[[-41.0  40.4  42.5  43.4  41.9 -40.5 -36.5  41.2  42.9  42.5  27.0]
 [-37.4  34.4  37.0  35.9  35.1 -37.1 -33.2  34.6  36.7  36.1  24.4]
 [-47.6  48.3  48.5  47.5  48.0 -47.6 -45.7  48.1  48.5  48.4  40.1]
 [ 11.5  -4.0 -10.0  -9.8  -6.6  10.4   2.9  -5.3  -9.7  -8.1   7.4]
 [ 49.3 -40.2 -43.3 -39.9 -39.7  49.2  45.8 -39.5 -42.2 -41.3 -32.2]
 [-42.5  45.6  46.3  43.4  44.7 -43.0 -43.6  44.4  45.4  45.4  43.3]]
|
[[-42.5  49.3  11.5 -47.6 -37.4 -41.0]
 [ 45.6 -40.2  -4.0  48.3  34.4  40.4]
 [ 46.3 -43.3 -10.0  48.5  37.0  42.5]
 [ 43.4 -39.9  -9.8  47.5  35.9  43.4]
 [ 44.7 -39.7  -6.6  48.0  35.1  41.9]
 [-43.0  49.2  10.4 -47.6 -37.1 -40.5]
 [-43.6  45.8   2.9 -45.7 -33.2 -36.5]
 [ 44.4 -39.5  -5.3  48.1  34.6  41.2]
 [ 45.4 -42.2  -9.7  48.5  36.7  42.9]
 [ 45.4 -41.3  -8.1  48.4  36.1  42.5]
 [ 43.3 -32.2   7.4  40.1  24.4  27.0]]

[[-54.6  38.3]
 [ 32.1  -2.4]]
|
[[ 32.1 -54.6]
 [ -2.4  38.3]]

[[-36.1  23.4 -13.5  -3.7 -18.5  -4.9  16.5  63.0   0.8  27.4  46.0 -40.8]
 [  7.9 -14.1   4.4  -1.4   7.6   3.4   5.0  10.3   0.2  17.4  -6.9   7.8]]
|
[[  7.9 -36.1]
 [-14.1  23.4]
 [  4.4 -13.5]
 [ -1.4  -3.7]
 [  7.6 -18.5]
 [  3.4  -4.9]
 [  5.0  16.5]
 [ 10.3  63.0]
 [  0.2   0.8]
 [ 17.4  27.4]
 [ -6.9  46.0]
 [  7.8 -40.8]]

[[-13.2  23.0   7.9]
 [-15.9  18.1  -6.9]
 [  0.6  -0.9   0.1]
 [  4.6  -3.3  13.0]
 [ 49.4  26.5 -30.1]
 [  4.7   2.3  -2.9]
 [  1.2  -2.4  -1.2]
 [-12.3  -4.0  22.2]
 [ 13.5 -15.3   5.9]
 [-11.8  13.4  -5.0]
 [  3.9  -2.4  -6.6]]
|
[[  3.9 -11.8  13.5 -12.3   1.2   4.7  49.4   4.6   0.6 -15.9 -13.2]
 [ -2.4  13.4 -15.3  -4.0  -2.4   2.3  26.5  -3.3  -0.9  18.1  23.0]
 [ -6.6  -5.0   5.9  22.2  -1.2  -2.9 -30.1  13.0   0.1  -6.9   7.9]]

[[  7.7 -38.7 -33.8  51.4 -44.9  45.2  31.6]
 [-54.0  40.8 -37.5 -32.0  40.1 -32.7  35.0]
 [ -1.8 -59.0  41.5  45.8   2.9  26.2   8.2]
 [-35.1 -40.9  17.8  17.8  20.0 -57.8  33.2]
 [-50.3  -2.2 -13.3  41.4 -22.0  51.0  24.6]
 [ 35.1 -26.6 -40.5 -29.9 -28.1  28.8   7.4]
 [ 44.9  -0.9 -35.8 -49.7  46.7  49.0 -15.0]
 [ 25.0 -32.5 -20.0 -40.6  51.7  31.1   3.0]]
|
[[ 25.0  44.9  35.1 -50.3 -35.1  -1.8 -54.0   7.7]
 [-32.5  -0.9 -26.6  -2.2 -40.9 -59.0  40.8 -38.7]
 [-20.0 -35.8 -40.5 -13.3  17.8  41.5 -37.5 -33.8]
 [-40.6 -49.7 -29.9  41.4  17.8  45.8 -32.0  51.4]
 [ 51.7  46.7 -28.1 -22.0  20.0   2.9  40.1 -44.9]
 [ 31.1  49.0  28.8  51.0 -57.8  26.2 -32.7  45.2]
 [  3.0 -15.0   7.4  24.6  33.2   8.2  35.0  31.6]]

[[ -3.8  26.3   0.9 -11.3  11.5   2.1  -6.8   2.5  -8.1  10.9  -3.0   7.2
    1.1   0.5 -10.6]
 [  9.7   1.1 -13.6 -20.5  -2.2  12.1 -19.2  -9.4   7.2  -3.4  -8.6  13.8
   18.8  13.1  31.5]
 [-10.0  19.5   4.0   1.4  14.9 -16.0 -18.7 -15.7  -4.0  -2.2   5.0   1.3
  -20.9  -2.2  19.5]
 [-19.1 -54.1  12.4  -2.2 -35.6 -45.5 -18.5 -32.4  49.1  -4.2  16.8 -10.3
  -24.2  47.5  26.9]
 [ -5.3 -14.4  -2.8  10.7  11.6  -3.7  15.2  -1.4  -9.8  -6.6  -8.4  -1.9
   -0.8   2.4 -18.0]
 [  0.0   6.9  -2.0   1.2   6.1  -0.3  -7.4 -10.1  -3.0   2.6   0.3   2.6
  -10.0  -1.7   9.0]]
|
[[  0.0  -5.3 -19.1 -10.0   9.7  -3.8]
 [  6.9 -14.4 -54.1  19.5   1.1  26.3]
 [ -2.0  -2.8  12.4   4.0 -13.6   0.9]
 [  1.2  10.7  -2.2   1.4 -20.5 -11.3]
 [  6.1  11.6 -35.6  14.9  -2.2  11.5]
 [ -0.3  -3.7 -45.5 -16.0  12.1   2.1]
 [ -7.4  15.2 -18.5 -18.7 -19.2  -6.8]
 [-10.1  -1.4 -32.4 -15.7  -9.4   2.5]
 [ -3.0  -9.8  49.1  -4.0   7.2  -8.1]
 [  2.6  -6.6  -4.2  -2.2  -3.4  10.9]
 [  0.3  -8.4  16.8   5.0  -8.6  -3.0]
 [  2.6  -1.9 -10.3   1.3  13.8   7.2]
 [-10.0  -0.8 -24.2 -20.9  18.8   1.1]
 [ -1.7   2.4  47.5  -2.2  13.1   0.5]
 [  9.0 -18.0  26.9  19.5  31.5 -10.6]]
